Here is a tiny trained network, its code and every weight. The questions are about switching its units off for an input and a class, where a switched-off unit gives its printed mean instead of its output.

import numpy as np


def w(rows, s, z=0):
    codes = np.array(rows[::2]) - 128.0
    scale = np.full(codes.shape[1], s)
    scale[-1] = z or s
    return codes * scale


def f(y):
    return np.maximum(y, 0)


def log_softmax(a):
    a = a - a.max(-1, keepdims=True)
    return a - np.log(np.exp(a).sum(-1, keepdims=True))


def net(x, mask):
    res = np.array(x, float).reshape(1, 8) / 4 @ E
    y = f(res @ A[0][:, :-1].T + A[0][:, -1])
    res = res + np.where(mask, y, B[0][:, -1]) @ B[0][:, :-1]
    return log_softmax(res[-1] @ U[:, :-1].T + U[:, -1])


A, B = {}, {}
E = w([
[129,46,166,101,34,115,180,53,77,150,37],'x0',
[163,167,127,181,163,110,139,181,201,151,164],'x1',
[96,86,95,82,158,91,218,88,190,99,93],'x2',
[46,155,208,41,177,103,191,61,208,57,71],'x3',
[72,57,56,114,128,188,97,175,50,36,187],'x4',
[212,215,58,196,70,9,187,139,193,172,72],'x5',
[57,122,44,76,141,30,57,69,41,89,111],'x6',
[252,28,197,32,99,79,176,79,98,92,235],'x7',
],0.0047)
A[0] = w([
[205,47,27,173,42,118,63,172,66,125,176,217],'neuron 0',
[197,123,70,120,97,65,39,155,57,83,172,221],'neuron 1',
[136,116,230,99,186,161,157,134,178,166,183,149],'neuron 2',
[210,208,169,190,97,2,216,101,229,165,88,242],'neuron 3',
[86,145,185,145,200,207,165,195,180,107,200,180],'neuron 4',
[87,143,121,137,210,76,52,105,60,87,181,244],'neuron 5',
[19,216,71,215,141,162,73,153,173,160,71,255],'neuron 6',
[155,44,215,31,153,215,197,73,101,115,191,251],'neuron 7',
[103,118,123,72,87,53,218,42,143,121,67,242],'neuron 8',
],0.0048,0.0026)
B[0] = w([
[209,59,181,150,77,69,218,197,53,200,180,234],'neuron 0',
[195,60,93,123,142,62,181,188,83,205,187,213],'neuron 1',
[84,85,216,106,135,151,189,186,154,140,214,187],'neuron 2',
[224,119,184,114,150,50,210,159,174,228,123,252],'neuron 3',
[47,99,186,157,223,211,206,182,174,3,74,200],'neuron 4',
[90,59,68,124,196,33,112,198,62,179,194,209],'neuron 5',
[53,196,60,214,201,60,183,170,37,128,72,241],'neuron 6',
[31,35,179,74,58,159,137,118,141,36,115,254],'neuron 7',
[120,85,86,70,63,61,205,66,72,166,37,235],'neuron 8',
],0.0048,0.0068)
U = w([
[182,234,113,173,208,111,95,149,166,184,48,10],'0',
[40,196,52,240,209,144,121,191,45,106,36,235],'1',
[156,45,204,146,66,200,56,161,43,179,142,112],'2',
[109,63,195,44,188,243,151,184,193,36,165,16],'3',
[220,199,56,143,63,227,33,3,180,50,172,6],'4',
[73,40,105,41,66,75,145,31,51,61,36,242],'5',
[236,79,127,135,98,47,202,196,148,223,143,235],'6',
[158,77,41,49,222,93,43,159,42,124,196,35],'7',
],0.0044,0.0027)

Each question gives the input, the list of numbers given to net, and the class t.
The units are the neurons (one row each of A and B). Each row of codes is followed by its name. A weight is (code - 128) times the scale printed after its matrix; where a second scale follows, it is the last column's (A, B and U).
mask holds one flag per neuron, in row order. A switched-off neuron (its flag False) gives its mean, the last column of its row in B, instead of its output. The means were averaged over made-up inputs and are rounded, as every weight is.
A unit's drop is (log p(t) with every unit on - log p(t) with that unit switched off) / (log p(t) with every unit on - log p(t) with every unit switched off).
The circuit of an input: a set's keep is (log p(t) with only the set's units on - log p(t) with every unit switched off) / (log p(t) with every unit on - log p(t) with every unit switched off). Starting from all 9 units, units are removed one at a time, each time the one whose removal leaves the highest keep (on an exact tie, the one counted first), for as long as the keep stays at least 0.8.
units of the circuit, in order: the units of the circuit, biggest drop first
unit that matters most: the unit with the biggest drop
top k neurons: the k neurons with the biggest drops, biggest first
drop of u: that unit's drop, to one decimal
input [-2,3,5,-2,-1,-8,2,8], class 3: unit that matters most => neuron 7
input [-1,-7,-3,-1,4,-5,8,-4], class 7: units of the circuit, in order => (neuron 5; neuron 1)
input [4,-7,-7,-2,6,5,7,3], class 6: top 3 neurons => (neuron 0; neuron 1; neuron 7)
input [-5,8,-6,0,-3,-5,-3,1], class 3: top 2 neurons => (neuron 4; neuron 2)
input [-4,-4,-7,-1,5,-7,-5,1], class 3: units of the circuit, in order => (neuron 4; neuron 7)
input [-3,1,2,5,-2,-2,-7,-2], class 3: units of the circuit, in order => (neuron 4; neuron 2)
input [5,5,3,1,-2,-5,-3,8], class 3: units of the circuit, in order => (neuron 2; neuron 7)
input [-3,-5,3,-2,3,1,-7,-4], class 1: top 2 neurons => (neuron 6; neuron 3)
input [0,-2,-3,-2,7,4,8,1], class 6: drop of neuron 1 => 0.4
input [-2,7,4,4,-3,-2,-3,2], class 3: drop of neuron 2 => 0.1
input [6,6,-1,2,3,-6,-7,8], class 3: drop of neuron 3 => 0.0
input [1,7,-8,4,0,-5,-2,0], class 3: drop of neuron 4 => 0.2
